Here is a tiny trained network, its code and every weight. The questions are about switching its units off for an input and a class, where a switched-off unit gives its printed mean instead of its output.

import numpy as np


def w(rows, s, z=0):
    codes = np.array(rows[::2]) - 128.0
    scale = np.full(codes.shape[1], s)
    scale[-1] = z or s
    return codes * scale


def f(y):
    return np.maximum(y, 0)


def log_softmax(a):
    a = a - a.max(-1, keepdims=True)
    return a - np.log(np.exp(a).sum(-1, keepdims=True))


def net(x, mask):
    res = np.array(x, float).reshape(1, 4) / 4 @ E
    y = f(res @ A[0][:, :-1].T + A[0][:, -1])
    res = res + np.where(mask, y, B[0][:, -1]) @ B[0][:, :-1]
    return log_softmax(res[-1] @ U[:, :-1].T + U[:, -1])


A, B = {}, {}
E = w([
[135,254,48,23],'x0',
[130,127,126,126],'x1',
[214,218,206,217],'x2',
[74,167,251,59],'x3',
],0.0071)
A[0] = w([
[146,56,130,161,103],'N1',
[136,82,77,119,112],'N2',
[167,214,100,109,127],'N3',
[186,146,155,165,187],'N4',
[167,57,139,153,241],'N5',
[94,36,198,173,1],'N6',
[152,184,144,168,159],'N7',
[73,111,113,110,75],'N8',
[48,70,128,61,32],'N9',
[154,182,77,36,78],'N10',
[158,161,117,60,40],'N11',
[194,188,143,143,91],'N12',
[69,164,183,113,56],'N13',
[115,87,165,138,66],'N14',
[71,111,134,96,187],'N15',
[184,158,83,77,57],'N16',
[128,102,144,156,230],'N17',
[81,92,176,181,210],'N18',
[98,206,83,107,13],'N19',
[112,85,59,53,164],'N20',
[134,165,93,40,44],'N21',
[89,120,129,110,249],'N22',
[160,157,186,120,97],'N23',
[100,127,206,67,171],'N24',
[162,151,132,73,93],'N25',
[74,48,84,78,144],'N26',
[154,129,160,156,146],'N27',
[92,89,186,170,88],'N28',
[148,132,124,101,81],'N29',
[42,122,193,76,83],'N30',
[146,66,145,123,79],'N31',
[145,34,137,129,148],'N32',
[86,166,164,116,49],'N33',
[80,114,86,154,127],'N34',
[143,102,141,174,129],'N35',
[119,125,210,92,223],'N36',
[104,145,206,71,88],'N37',
[180,103,9,203,58],'N38',
],0.012,0.0058)
B[0] = w([
[167,115,166,49,193],'N1',
[159,156,131,161,188],'N2',
[158,105,152,61,219],'N3',
[100,177,137,157,212],'N4',
[131,137,107,70,242],'N5',
[158,87,165,103,199],'N6',
[145,180,183,115,202],'N7',
[169,141,219,138,165],'N8',
[134,134,201,208,208],'N9',
[174,62,163,81,224],'N10',
[147,33,161,83,170],'N11',
[105,174,195,157,191],'N12',
[240,73,41,221,174],'N13',
[118,75,155,94,157],'N14',
[103,203,152,134,208],'N15',
[171,63,136,114,178],'N16',
[101,112,80,83,208],'N17',
[159,134,125,79,226],'N18',
[130,61,154,112,176],'N19',
[197,194,160,137,254],'N20',
[140,69,155,104,198],'N21',
[100,254,97,127,221],'N22',
[161,163,149,140,172],'N23',
[154,86,35,152,225],'N24',
[163,121,148,101,166],'N25',
[168,212,205,164,253],'N26',
[176,196,168,116,175],'N27',
[122,85,164,62,184],'N28',
[110,80,114,103,136],'N29',
[177,119,109,171,211],'N30',
[163,92,144,77,161],'N31',
[161,134,108,112,213],'N32',
[164,72,130,151,157],'N33',
[88,183,165,181,175],'N34',
[142,137,143,94,179],'N35',
[187,160,57,147,229],'N36',
[182,60,19,209,199],'N37',
[227,66,39,219,245],'N38',
],0.0069,0.0084)
U = w([
[187,55,67,192,68],'0',
[156,35,193,7,70],'1',
[150,150,122,78,250],'2',
[151,159,221,164,95],'3',
[80,157,66,61,213],'4',
[8,112,96,103,81],'5',
[2,121,114,91,74],'6',
],0.011)

Each question gives the input, the list of numbers given to net, and the class t.
The units are the neurons (one row each of A and B). Each row of codes is followed by its name. A weight is (code - 128) times the scale printed after its matrix; where a second scale follows, it is the last column's (A, B and U).
mask holds one flag per neuron, in row order. A switched-off neuron (its flag False) gives its mean, the last column of its row in B, instead of its output. The means were averaged over made-up inputs and are rounded, as every weight is.
A unit's drop is (log p(t) with every unit on - log p(t) with that unit switched off) / (log p(t) with every unit on - log p(t) with every unit switched off).
The circuit of an input: a set's keep is (log p(t) with only the set's units on - log p(t) with every unit switched off) / (log p(t) with every unit on - log p(t) with every unit switched off). Starting from the 12 units with the biggest drops (on a tie, the unit counted first), units are removed one at a time, each time the one whose removal leaves the highest keep (on an exact tie, the one counted first), for as long as the keep stays at least 0.8.
units of the circuit, in order: the units of the circuit, biggest drop first
unit that matters most: the unit with the biggest drop
top k neurons: the k neurons with the biggest drops, biggest first
drop of u: that unit's drop, to one decimal
input [7,-6,8,8], class 0: unit that matters most	N37
input [5,1,7,8], class 0: units of the circuit, in order	N37, N13
input [-5,5,-2,6], class 0: units of the circuit, in order	N37, N24
input [6,-4,-8,5], class 3: units of the circuit, in order	N9, N26
input [8,0,-2,8], class 0: units of the circuit, in order	N37, N13
input [-2,1,3,6], class 0: units of the circuit, in order	N37, N24
input [-3,-6,6,-4], class 2: top 2 neurons	N26, N9
input [4,-1,-6,6], class 0: top 4 neurons	N37, N24, N13, N30
input [-6,0,3,3], class 1: top 2 neurons	N28, N6
input [-5,3,5,0], class 1: drop of N21	-0.1
input [7,-4,0,6], class 1: drop of N11	0.3
input [-3,4,-7,1], class 3: drop of N26	0.2
input [3,-3,1,0], class 4: drop of N26	0.2
input [8,0,-3,-8], class 0: units of the circuit, in order	N38
